[132 147 147 145 134 145 139] = S
[133 155 153 155 132 153 181] = F
[134 157 179 185 135 149 214] = E
[138 167 172 175 143 159 168] = P
[135 156 163 164 139 154 157] = V
[131 143 144 146 132 147 155] = G
[135 156 163 164 141 150 177] = Q
[133 151 146 147 135 158 151] = M
[137 187 162 154 139 198 166] = Y
[135 156 163 164 134 150 177] = Z
[134 160 157 155 136 163 158] = L
which: [157 155] | L
shift -1: [156 163 164 141] | [155 162 163 140]
which: [134 157 179] | E

[160 176 121 166 172 166 140 144 129 119 115 157 115  77 164  88 155  77] -> U
[180  80  87 105 173  73 183  66 165  81 162  80 104  83 110  66  75  87] -> R
[185 116 170  84 114 167 173  88  82 128 114 105 134  80  73 141 188 120] -> H
[107 145 172 131  98 160 121 122  92 136 118  94 116  96 115 181 141 121] -> K
[165 141  72 186 160 100  75 142 182  74 136 174 111 185 181 125  90 141] -> X
[106 161 150 172  82 118 131  78 187 163  97 115 172 168  95 167 125 127] -> C
[142 179  93 130 156 167 101 157  90 125  84 168 112  77 105 143  80 178] -> W
[100 149 117 113 128  90 146 103 185  90 183  89  73 116 154  70 163 110] -> T
[121 106  72 126 157 180 163  98 136 140  99 163  73 159 168 163  98 136] -> J
[184 178 106 161 150 172  82 118 131  78 185 163  97 115 142 182 167 178] -> N
[156 116 128 150 169  67 130  74 174 110  74 101 183 184 150 117 124  86] -> B
[ 94  85 168  85 170 128 169  97 154 177  74  95 138  68 185  72  94 168] -> D
diff X: [165 141  72 186 160 100  75 142 182  74 136 174 111 185 180 125  90 141] | 14, [181]
diff W: [142 179  93 130 156 167 101 157  90 125  84 168 112  77 105 143  80 177] | 17, [178]
which: [168  95 167 125] | C
which: [106 161 150 172  82 118 131  78 185 163  97 115] | N
diff T: [100 149 117 113 128  90 146 103 185  90 183  89  73 116 155  70 163 110] | 14, [154]
diff C: [106 161 150 172  82 118 131  78 187 164  97 115 172 168  95 167 125 127] | 9, [163]

[182 133 133 155 131 118 201 114  81 210 183 124 199  77  96 119 193] : Vab
[ 91 112  97  85  84  92 103  81 203  95 102 126  89 196 114  79 102] : Soman
[155 112 117 141 125 119 171 122 155 160 153 100 161 174 137 116 166] : kek
present: [124 199  77  96 119] | yes
diff kek: [155 112 117 141 125 119 171 122 155 160 154 100 161 174 137 116 166] | 10, [153]

[197  86 122 105  97 201 115  88 109 163 169  94  83 183 110  94 108 148
 117 195  78] -> lud
[ 86 113 101 136 176  81 156 103 159 106 105 106 113  96 162 101 159 103
 153  82 126] -> girut
[197  99 126 121 129 197 126  93 138 164 159  96  91 185 128 101 126 151
 136 190  99] -> vevib
[156 123 131 133 167 147 141 106 159 137 119 103 100 157 147 113 154 141
 155 134 126] -> petot
[ 99 164 126 138 197 126 197  96  93 129 121 159  76 101 151  69 144  97
 141 113  88] -> Tiduf
which: [122 105  97 201 115] | lud
diff lud: [197  86 122 105  97 201 115  88 109 163 169  94  83 182 110  94 108 148
 117 195  78] | 13, [183]
shift -1: [101 126 151 136] | [100 125 150 135]
which: [197  99 126 121 129 197 126  93 138 164 159  96] | vevib
which: [106 159 137 119 103 100 157] | petot

[189 112  86 155 116 115  93] : zafu
[ 64  91 136 125  91  65 164] : fige
[181 163 101 190 121  97  88] : maz
[ 94 155  71 112  66 181 183] : vif
[ 97  87 124 114  72 125  68] : Rok
[192 166 113  65  69  87  90] : telo
[184  79 168  83 179 121  96] : poge
[ 84 135 179 176 175  86 109] : nise
[154 117 182 118 194 119  87] : Toso
[120  69  96  82 146 101 165] : golu
which: [112  66 181 183] | vif
which: [ 96  82 146] | golu
which: [117 182] | Toso

[ 93 102 129 129 126 139 137 142 144 123 141 130 198 144 171 140 118 148]  maruf
[103  98 136 126 117 132 135 134 151 123 132 129 206 144 161 140 124 147]  pima
[103  98 136 126 117 132 135 134 151 123 132 129 158 144 155 136 140 145]  zuz
[104 135 136 131 128 132 143 156 144 114 150 130 169 147 172 148 122 149]  paput
[140 102 130 126 117 142 144 137 139 123 117 129 139 132 105 126 124 118]  bigo
[113 146 137 126 126 126 135 140 144 123 140 130 119 144 161 140 134 147]  Budiz
[142 123 143 130 154 140 135 133 144 123 140 130 215 144 175 140 124 149]  misel
[127 136 136 126 117 123 135 134 144 121 140 130 118 144 147 140 124 142]  kun
[140 102 130 126 117 132 113 104 121 123 117 129 139 132 185 140 124 156]  vin
[104 146 136 126 144 132 147 158 144 123 143 130 154 140 161 140 124 147]  pabe
[127  78 136 126  96 132 113 101 144 123 128 129 169 147 150 140 124 142]  tonon
[103  98 136 126 117 132 135 134 151 123 140 130 197 148 185 142 124 154]  bezu
which: [144 123 143 130 154 140] | pabe
shift +1: [154 140 161] | [155 141 162]
present: [142 123 143 130 154] | yes
present: [102 130 126 117] | yes
which: [139 137 142 144] | maruf
shift +1: [144 175 140 124] | [145 176 141 125]
diff zuz: [103  98 136 126 117 132 135 134 151 123 131 129 158 144 155 136 140 145] | 10, [132]

[120 127 134 135 126 139 105 115 148] : Gil
[125 116 109 128 112 120 123 129 105] : lep
[124 115 135 122 114 117 101 122 136] : zegi
[132 114 139 145 129 136  99 113 121] : nulom
[105 149 190 146 128 158  99 113 121] : defu
diff lep: [125 116 109 128 112 121 123 129 105] | 5, [120]
shift -1: [114] | [113]
diff defu: [105 149 190 146 129 158  99 113 121] | 4, [128]
present: [114 139] | yes
present: [136 129] | no
which: [132 114 139 145 129 136  99 113 121] | nulom

[119 130 125 138 131 123 123 139 115 132 138 118 116 142]  bep
[122 102 131 116 136 138 140 129 215 150 152 127  87 122]  turo
[143 149 131 134 120 131 128 116  62 101  92 133 180 115]  doba
[166 135  80 146 137 138 138 134 185 144 148 119  94 127]  lin
[133 147 137 163 131 150 143 130  57  98  93 104 170 116]  Sutem
[129 134 135 151 133 146 142 131 102 113 110 110 145 119]  zula
[136 144 137 154 129 149 143 125  71  99  92 112 170 111]  zuzo
[115 111 120 110 131 111 116 137 185 157 166 135  80 147]  Pafa
shift +1: [138 140 129 215] | [139 141 130 216]
shift -1: [134] | [133]
present: [163 137 147 133] | no
which: [166 135  80 147] | Pafa

[ 94  81  73 187 206  89  73  79 154  95] = bog
[ 94  81  73 187 206  89  73  79 122  80] = Lal
[ 94  81 187  73 206 174  90  95 147  87] = Pobep
which: [ 94  81  73 187 206  89  73  79 122  80] | Lal
shift +1: [73 79] | [74 80]
diff Pobep: [ 94  81 187  73 206 174  90  95 146  87] | 8, [147]
shift -1: [206  89  73  79] | [205  88  72  78]
diff Lal: [ 94  81  73 187 206  89  74  79 122  80] | 6, [73]

[119  52 158  76 107 153  79] = puva
[105 171 156 178 162 116 175] = gumup
[120 186 105 141 158 115 166] = bikef
[152 140 159 138 122 133 139] = fak
[120 186 105 171 158 115 166] = reb
[120 186 105 141 158 115 119] = Zet
shift -1: [158  76 107 153] | [157  75 106 152]
present: [187 105 141 158] | no
shift +1: [120] | [121]
which: [105 171 156 178 162 116 175] | gumup
shift -1: [158] | [157]
which: [105 171 158] | reb
present: [153 107  76 158] | no

[139 122 121 139 117 120 122 128 130 127 121 122 124 135 118 140 113 121
 127 109 131 123 123  58 117  89 130 139 124 129 150 125 118 124 125 134
 126 150 126 119 122 123 127 130 130 131 121 128 127 119 119 120 118 119
 154 146 122 120 139 123]  fofe
[129 127 124 126 114 127 130 127 126 127 126 127 125 105 113 127 126 127
 129 125 116 127 127  82 126  92 129 132 127 128 133 134 119 119 130 128
 121 147 128 127 122 144 127 129 128 126 127 131 121 105 125 126 115 124
 145 122 128 124 129 122]  mab
[137 123 125 136 124 123 122 128 130 128 122 124 122 138 126 139 116 122
 126 107 127 124 124  59 119 101 130 139 125 139 146 124 121 117 126 133
 122 145 130 121 127 121 127 129 129 131 122 130 123 117 121 121 138 124
 147 125 124 121 137 124]  kifes
[126 129 121 121 117 129 126 128 125 126 129 127 135 131 117 128 129 129
 126 122 134 130 130  62 130  99 129 129 128 123 123 131 134 120 127 128
 136 143 126 130 135 128 131 128 128 122 130 138 127 124 130 128 115 113
 153 143 129 130 127 129]  Kub
[129 127 124 126 114 127 130 127 126 127 126 127 125 105 113 127 126 127
 129 125 116 127 127  82 126  92 129 132 127 128 133 134 126 119 130 128
 121 147 128 127 122 144 127 129 128 126 127 131 121 105 125 126 113 124
 145 122 128 127 129 122]  Dap
[135 124 122 133 119 123 129 127 129 126 122 124 114 103 115 133 120 123
 131 128 120 124 124  70 120  92 129 137 126 140 144 131 118 122 129 130
 119 146 130 123 118 142 125 130 129 129 123 125 120 109 121 122 108 128
 142 123 125 123 134 122]  Rara
shift +1: [128] | [129]
which: [123 129 127 129 126 122] | Rara
diff Dap: [129 127 124 126 114 127 130 127 126 127 126 127 125 105 113 127 126 127
 129 125 116 127 127  82 126  92 129 132 126 128 133 134 126 119 130 128
 121 147 128 127 122 144 127 129 128 126 127 131 121 105 125 126 113 124
 145 122 128 127 129 122] | 28, [127]
diff fofe: [139 122 121 140 117 120 122 128 130 127 121 122 124 135 118 140 113 121
 127 109 131 123 123  58 117  89 130 139 124 129 150 125 118 124 125 134
 126 150 126 119 122 123 127 130 130 131 121 128 127 119 119 120 118 119
 154 146 122 120 139 123] | 3, [139]

